[ -0.4  -1.6 -11.8  10.2   4.2  -0.6  -2.9  -0.7   2.1   8.7  -5.6  -2.8
   2.9   3.7   1.6   6.1 -20.1 -27.3   7.7  -0.7   1.8   6.1  -1.7   9.8
   8.9   0.8  -1.0] -> (8)
[ -0.3  -4.2 -11.0  15.2  15.1  -3.1 -17.7  14.1   7.0  -1.3 -60.5  -1.4
   3.9  13.6 -20.0  -0.8  13.5  -9.7  -9.2  -3.2   4.2   4.4  -5.2   7.3
  -4.2  13.6   6.3] -> (9)
[  4.1   4.8   6.8   8.1 -18.2   0.3   7.2  -4.0   1.9  -5.1  19.7  -0.5
  -2.7  -1.7  14.3   7.1 -32.7 -23.2  -2.9  11.6  -1.4  18.0  -8.7   0.3
   1.2  -4.0  -4.0] -> (13)
[  4.3   5.9  -2.8   7.0  -7.7 -14.6   0.5   0.1   2.6   5.7 -20.9 -11.0
   0.0  -2.1  30.5   8.7 -10.7   0.7   1.6  12.9  -0.6   8.2 -12.7  15.9
  -1.9   7.3  -5.2] -> (9)
[  7.8   4.6   9.2  10.3  -8.3  -9.8   0.0   8.5   3.4   4.1 -33.9 -11.9
   3.7  -0.6  17.2   5.4  -5.3  -5.1  -5.6   7.6  -0.3  15.0 -10.4   7.2
  -6.2   3.3  -4.0] -> (9)
[  3.6   9.8  -7.7 -10.8 -23.7   3.8  16.2 -11.0  -4.4   2.6  53.7   0.3
  -7.7  -8.3  13.2   7.2 -54.6 -11.8  -6.6  16.6  -1.6   7.3 -14.3   4.6
   1.5  -4.0   0.4] -> (13)
[ -0.2   4.3  -5.5   0.8 -20.2  -4.5  14.1  -3.1   0.1   0.4  34.1  -0.8
  -1.5  -0.2  23.8  10.7 -65.3 -38.3 -11.3  17.2  -1.8  11.3 -19.1   5.8
  -8.1  -5.2  -8.7] -> (13)
[  4.0  -0.5  -4.3  13.3  -7.1 -12.0 -11.1   7.2   8.8  -0.3 -19.8  -4.6
  13.3  -0.7  24.7   8.6 -19.1 -18.7  -0.5  12.6   1.6  20.6 -17.4  15.9
  -1.9  10.5  -5.9] -> (9)
[  5.1   2.7   0.3   9.6 -17.4  -3.7   9.9  -0.4   1.6  -3.4  22.3   2.6
   1.2  -3.1  18.2  13.7 -53.7 -28.2  -8.2   9.0  -3.4  16.2 -20.4   0.5
  -5.2  -5.0  -8.4] -> (13)
[ -1.6  -0.3  -1.5   9.0 -14.0   1.8   3.6  -3.4   0.1  -3.6  32.5   3.4
   1.8   0.8   8.2   7.8 -46.8 -32.7 -10.3   5.2   0.9  15.8 -12.9  -1.0
  -6.4  -1.3  -0.4] -> (13)
[  1.1   2.9   6.2   6.7 -14.4  -8.1   7.7   3.8   2.8  10.3 -11.2  -4.6
  -1.7  -4.3  34.8   9.7 -29.7  -7.2 -11.0   5.2  -1.6  14.1 -16.0  -0.9
  -6.4 -11.3 -13.0] -> (9)
[  0.2  -1.2  -5.3   6.9   4.9  -6.7  -9.3   7.8  14.8   7.5 -46.1  -9.2
   4.5   4.9  -3.3   0.9   2.6  -1.1   0.0   7.1   4.8  17.2  -5.0  18.9
   1.1  12.6  -2.6] -> (9)
[ -1.1  -1.6  -9.0  -3.4  -4.8   4.9   7.0  -4.1  -0.9  -3.0  36.3   3.3
  -3.0   1.8  -2.2   2.1 -25.7 -18.8 -18.6  10.0   2.2   6.5  -4.3  -2.1
  -0.6   9.2   3.6] -> (13)
[  2.7   9.4   0.9 -11.5 -26.1 -14.9  12.5  -1.9   2.1   4.9 -10.0 -14.6
  -2.2  -8.0  34.6   0.1 -32.2  23.4  -2.2  19.1  -1.9   3.2 -16.5  15.8
  -3.9  -5.0  -9.5] -> (9)
[ -1.5  -4.3  -1.3  20.4   5.0  10.2  -4.4  -2.0   5.3  -0.5   5.5   1.2
   4.5   1.1  12.1  13.6 -12.7 -39.6   8.2   1.4   1.8   6.0  -4.1   6.7
   0.3   0.9  -2.3] -> (8)
[  2.3   1.1  -3.3  -0.3 -13.2   0.5   4.8   6.1   2.2  -2.2  20.0   6.7
   1.2  -2.8   6.5   4.0 -31.8 -11.4  -6.8   6.4   0.6   9.3  -6.7   3.8
  -6.0  -1.1  -2.2] -> (13)
[  0.1  -2.7   4.6  18.3  -5.4  -4.5   1.7  -3.4  -0.7   1.3  -3.1  -0.5
   0.5  -4.3  20.1  13.2 -24.2 -38.0  10.4   2.7  -1.2   4.6  -5.5   9.7
  -3.0  -6.0 -10.2] -> (8)
[  3.2  -2.7  -7.5   0.5 -11.4   6.2   5.7  -5.2  -0.3  -5.1  29.2  -4.4
  -0.4  -1.0  -5.4   2.9 -30.0 -19.6  -2.5   8.9   2.0   0.2  -1.3   8.1
  -1.8   7.0  -3.1] -> (13)
[  8.6  -1.8  -4.6  -0.5  -2.0  -0.2   4.2   0.7   6.0  -0.5  10.0  -1.5
  -0.2   1.4   1.2   6.7 -16.4 -18.5  -0.9   6.4  -2.7   4.8  -4.7   4.6
  -4.5   7.4   2.0] -> (13)
[  5.6   2.2  -0.8  -5.5 -14.2   1.5   5.0   1.8  -1.6  -3.5  19.6   1.2
   2.2  -3.2   9.6   3.2 -32.7 -16.3  -7.3   8.9  -1.5   8.9  -9.2   0.0
  -8.9   1.1  -3.1] -> (13)
[ -7.0  -2.6  -0.2  10.3 -11.2  -5.2   2.2  -3.9  -1.9  -6.6  23.4   1.2
   1.7   0.7 -11.0   3.1 -28.8 -35.9  -8.1   4.3 -11.2   8.9   3.9  -6.3
  -2.3  -0.5  -4.8] -> (13)
[ -3.3  -4.2 -13.3  -2.9   9.0   0.9   4.7 -11.7  -4.0   5.7  10.4 -10.1
   0.3  -3.4   1.5   3.7 -33.5 -21.4  14.8   8.6   0.6   0.2   3.2  22.8
   0.0  -3.0  -4.0] -> (8)
[  5.8   4.6  12.6   3.4 -23.4  -3.6  17.6  -1.8  -4.6  -7.2  33.1   1.6
  -2.6  -9.2  21.5  10.8 -33.8 -32.9  -6.1  11.2   1.2  16.8   3.4   3.0
   1.2  -4.1  -3.0] -> (13)
[ 11.1   0.5 -15.9 -18.0 -11.6   3.1   1.6  -5.7   3.4   2.0  18.5 -12.8
  -1.5   0.3  -9.1  -5.7 -13.0  16.0  -4.5  16.4   1.1  -0.2  -3.6  15.6
   3.7  14.7   6.5] -> (13)
[  3.0  -8.4  -1.6   7.4 -10.7   0.7   0.5   1.6   4.3 -10.8   0.4  -0.1
   4.3   2.9  -4.6  -1.3 -25.3 -24.6 -13.4   8.6   1.4  16.3  -2.7  -0.7
  -2.6   2.2  -5.0] -> (13)
[  4.2   1.1  -5.6 -14.7 -17.1  -3.2  13.7  -2.5  -0.1   0.1  37.0  -2.0
  -2.6  -3.5  10.8   4.4 -40.7  -1.7  -8.7  14.8   2.2  14.5  -9.8   7.5
  -2.9   1.4  -1.0] -> (13)
[  2.5   0.6   5.7  -6.5 -23.5   2.4   9.8  -7.6  -1.1  -5.0  29.0  -6.0
  -8.7  -0.9  -3.4  -1.9 -34.9 -14.3 -17.5   8.7   5.3   8.7  -4.8   6.8
  -2.7   5.0  -0.2] -> (13)
[  3.5   3.0   6.6   3.8 -20.9  -1.1  12.2  -2.8  -0.3  -2.9  13.9  -5.0
  -3.2  -4.1   8.9   1.3 -35.7 -22.6  -9.8   8.6   1.6  11.9 -13.9   6.0
  -3.4   0.9  -6.5] -> (13)
[  3.0   2.1  -0.1  21.4 -14.5  -2.0   6.8  -1.2   0.9  -2.0  12.9  -0.1
  -3.9  -4.7  18.0  13.6 -54.5 -47.1  -4.6   4.9  -0.4  14.7 -12.8  -0.5
  -7.0  -4.7 -12.1] -> (13)
[ -0.6  -0.4   7.8   6.1  -2.1  -2.2   3.9   3.8  -2.1  -4.7   9.2   0.5
  -0.1   4.2   4.3   5.7 -27.0 -25.4  -6.6   0.9   0.4   5.5  -5.1   0.7
  -5.1   0.7  -1.5] -> (13)
[  2.8  -5.4  -8.2  -5.7  -9.4   7.2   0.6  -3.5  -2.1  -6.0   7.7  -6.1
   0.3   6.0 -22.9  -3.6 -13.0  -8.7  -9.6  11.7   0.8   1.4   1.2  10.4
   7.5  13.9  -2.9] -> (13)
[  5.0  -0.4  -7.6   3.9  -5.2  -6.8  -5.3  10.5   3.6  -3.9 -20.2  -7.3
   1.6   4.9   8.9  -1.0  -7.6   0.8  -6.1   8.7   3.5  13.2 -12.7   7.6
   0.7   4.8  -0.2] -> (9)
[  2.7  -0.8 -11.7  -1.1 -22.7  -0.1   6.1 -14.6  -1.6  -5.5  28.4  -4.4
   0.6  -3.9   4.8   6.6 -48.0 -22.1  -8.9  14.0   1.1   7.4 -13.1   7.8
  -1.7   5.7   0.0] -> (13)
[  8.3  -0.7  -1.9  10.6  -8.2  -4.9  -0.6   4.6   3.3   1.1 -17.4  -2.1
   3.3  -0.5  26.3   8.2 -29.2 -22.1   0.8   7.0   1.0  13.7 -16.1  15.4
  -7.8   3.7  -8.2] -> (9)
[ -4.7   1.7   5.6   8.4  -7.9  -1.3   7.2  -2.3 -12.6  -2.0  -7.8  -2.3
  -2.3   2.0 -27.0   3.6 -17.0 -19.5  -2.9   3.2  -1.9   1.0  -1.8  -9.1
  -5.3  -1.5  -1.6] -> (13)
[  8.3   2.0  14.6  26.0  -2.8  -8.5  -6.5  14.4   5.5  -2.3 -41.3  -1.2
   9.4   6.1  19.6  16.0  -8.3 -30.1  -8.7  -0.6   7.3  23.3 -16.9  -2.3
  -9.9  -0.7  -6.0] -> (9)
[  3.7   2.9   0.4   2.9 -19.8  -6.3  14.4  -5.7  -4.6   6.6  23.0  -4.9
  -3.9 -10.9  32.4  17.3 -46.1 -28.0  12.4  15.5  -3.3   2.7 -11.3  17.3
  -0.3  -5.1 -11.4] -> (8)
[  2.7  -1.5 -10.8 -16.5 -14.4   1.1   8.9  -5.2  -3.4  -0.5  37.2  -7.1
  -1.7   1.6  -8.7  -1.0 -10.8   1.8 -11.0  14.0   3.3   3.4  -5.6   9.4
  -3.6  12.2   1.8] -> (13)
[  2.6  -2.6 -15.8   4.7   5.9  -3.0 -13.5   2.7   5.7   6.2 -43.5  -9.0
   4.1  12.3  -2.5  -5.0  -2.9   2.1   6.5   3.8   4.9   2.6  -2.2  18.0
  -4.0  10.5  -2.7] -> (9)

[  2.1  12.1   5.5   3.0 -13.9   6.2  -1.1  -0.8  -8.4  -0.8 -19.3  -5.0
  22.2  -4.5  -5.5   4.1  -5.7   0.8  14.9  -5.5   1.2   4.8   0.1 -11.3
  26.1  -0.7 -33.1] -> (31)
[ -0.5  47.1   3.0   2.4 -22.0  -1.8   1.0  -0.4  -3.2   2.3 -11.8   1.5
 -16.6   7.5   1.4   7.2 -18.6  -6.6  10.2  -7.5   2.3   5.8  -4.6   4.0
  -7.4 -19.8  -2.7] -> (35)
[ -0.7  40.9   5.7  -2.0   2.6   2.6   5.6  18.6  -3.3  16.7  -5.3   2.8
  -8.2   7.2 -12.1  12.2 -17.0   2.5  24.6   4.2  -3.0   5.7   2.2   8.2
  25.2   9.1 -16.7] -> (29)
[-14.4 -22.9   3.7   2.4  14.9  -0.6   2.4  10.4   2.6 -10.4  11.9   9.2
  -6.4 -12.1  -3.5 -13.7  16.3  -1.5  10.9  -3.7  -8.9 -20.0   4.4  11.4
 -22.6  -3.8   6.4] -> (22)
[  8.5  27.5   3.8  -3.2 -13.6  -3.8   2.3   7.0  -0.8   6.3 -10.6  -4.1
  -1.8   2.7   2.6   7.4 -11.2   7.4  31.8  -3.0  -4.2   0.8  -1.5   2.0
   3.5   0.5   2.2] -> (35)
[ -1.9 -37.7   2.6  13.8  15.5   2.4   3.7  13.0   1.7  -7.9  17.0  -2.3
  17.8 -22.4   1.5 -11.9  19.6   5.1  -1.8   7.3   6.8   4.8   1.4  -0.4
 -28.5  10.3 -15.6] -> (22)
[ -0.1  11.5   7.0   6.9   3.4   5.9   3.8  26.5  -0.4   9.6   4.3   1.0
   4.5  -4.7  -5.3   1.4 -12.8   3.1   7.6   5.4   0.9  13.4   1.4   4.9
  -7.1   3.1 -24.9] -> (29)
[ -2.3  -1.6  -0.4   2.3   2.3   8.2   0.2  34.3  -4.0   2.6  -5.0  -1.9
  24.5  -8.2  -4.4  -3.0 -11.9   4.7  17.1  -0.6  -2.1   8.2  -0.9  -6.6
   5.1   2.0 -28.4] -> (29)
[ -4.8   9.4   4.8  10.8   8.6   2.5   2.2   7.3   0.1   1.5  11.5   9.9
  -9.8 -10.2   6.0  -7.7  10.5  -5.7  -2.3   4.4   1.6  -6.9   4.1  11.0
 -28.0  -2.7  16.2] -> (22)
[  2.2  31.4   1.6   1.2   4.0  -1.1   2.2   3.2   3.0  13.8   3.6  -1.1
 -17.0   6.6  -3.7   8.1 -21.9   5.6   8.7   4.5  -2.0   0.2   1.6  12.2
  11.6  19.6   6.9] -> (29)
[  5.1 -17.3  -3.7 -12.5  -6.5 -17.2   4.5 -13.3   4.9  -2.9  19.1  -1.7
 -53.7  20.7  12.2   2.9 -11.0  -0.5   2.7  -3.3  -2.7  20.3   5.2   5.8
 -20.7 -25.5  17.0] -> (37)
[  8.5  15.5   5.1   6.4  -1.6   0.5   1.8  13.4   0.5  15.2   2.2  -2.0
  -5.3  -0.1  -0.4   8.4  -8.4   3.0  28.5   7.2   2.7  16.0   2.7   2.7
   7.9  11.0 -10.9] -> (29)
[  4.5  10.0   0.2  10.5   4.8   4.1   6.3  19.5   0.9   6.5   4.1  -9.4
   8.8  -9.2  -3.6  -3.1  -8.7   8.3  10.2   4.8   4.9  13.5  -0.3   2.5
 -20.5  21.0 -32.5] -> (29)
[ -5.9  26.4   2.9 -10.5 -13.7  -3.8   0.8   9.3   0.1   2.1   3.8  11.4
 -27.0  19.8  -3.8   4.6 -23.3 -12.6 -14.9  -7.2   0.0   7.2   0.5  -3.4
  -5.5 -35.4  -1.3] -> (35)
[ -2.8  19.2   3.9  13.3   2.3   8.9   5.0  23.2  -2.2  10.6  -4.4   1.1
   4.6  -7.9  -8.8   1.7  -9.4   5.3  30.3   3.6  -1.4   4.9   1.2  10.7
   1.0  21.1 -21.4] -> (29)
[ 0.9 28.6 -1.6 -8.1  2.9  4.6 -2.4  7.6 -0.4  6.9 -7.3 -1.4 15.5  8.1
 -5.5  8.3 -6.6  2.0 -9.2  8.0 -1.0 -5.6 -1.1  0.1 34.0 13.1  1.9] -> (31)
[  9.2  33.2   0.2   1.6 -11.7   6.3  -1.2 -14.3  -9.1  13.0 -22.1  -7.9
   9.7   0.0 -10.1  15.6 -13.1   4.2  19.3   3.3   1.3  13.8  -0.8  -0.6
  40.4  19.7 -25.5] -> (31)
[  2.2  24.6   6.3   1.5  -3.8   0.3   5.3  29.4   2.6   9.0   0.0   1.3
  -6.8   8.1  -3.1  10.8 -22.0   0.4  15.9   4.6   0.5  12.6   1.1   0.4
  -5.6  -9.6 -24.4] -> (29)
[  6.1  39.8   6.1   8.0   0.0   4.6   0.8  12.9   1.6  19.8   1.3   1.6
 -11.5  -0.9  -2.0  12.0 -14.7   5.1  17.8   9.7  -0.5   8.7   2.5  15.8
   7.8  19.8   0.6] -> (29)
[  6.4  30.9  -3.4  -0.3  -0.4   8.0  -1.9  -1.1  -6.3  12.8 -12.4  -4.5
  20.4   4.3 -14.3  12.6 -13.3   2.4 -12.0   6.9  -0.3   8.7  -3.5  -5.5
  42.2  18.1 -22.8] -> (31)
[ 21.8  40.4   2.2   5.1   8.9   4.3   5.4  26.0   0.0  23.4   3.6   1.0
  -9.7   4.1  -3.8   9.3 -26.0   9.1  11.5  11.5   2.7  16.1   3.4  12.9
   7.0  25.0 -10.0] -> (29)
[ -2.2  -4.4   7.4   6.6  -4.2   6.4   7.8  51.9  -0.4   6.0  -5.3   6.8
   6.4  -6.8   0.2  -4.0 -16.6   5.1  48.4  -4.8   3.5  11.6   2.1   0.4
 -10.9 -12.0 -24.2] -> (29)
[ -6.5  21.8  -3.1   3.6 -13.2   3.1   4.3  13.9  -1.5   6.8  -2.5  10.6
 -23.4   8.3   5.0   1.0 -21.2  -3.8  20.4 -10.9  -1.9   0.4  -0.6  15.2
 -11.8 -20.9  13.1] -> (35)
[  8.4  42.4  -1.9  -2.5 -18.8   4.1  -3.8 -24.2  -3.5  18.1 -28.3   0.6
 -17.2  15.6  -6.4  17.8 -16.6  -3.0  18.5  -5.6  -0.3   4.7  -3.6   8.0
  61.0   8.2  18.1] -> (31)
[  5.6  27.7  -4.7   4.0  -7.7  -0.5   2.3 -17.4  -1.3   9.0 -11.5  -7.1
  -8.6   0.8  -7.9  10.4 -12.4   1.0   5.8   0.1  -4.7   3.6  -0.8   7.8
  17.7  21.0 -15.6] -> (31)
[ -0.6 -65.8  -2.8   5.9  12.9   6.3   1.2  11.1  -3.5  -9.5   4.8  -9.6
  36.4 -21.1  -9.9 -11.8  16.3   6.7   6.2   1.6   0.4  11.4   0.9 -14.7
   1.9  13.0 -49.2] -> (27)
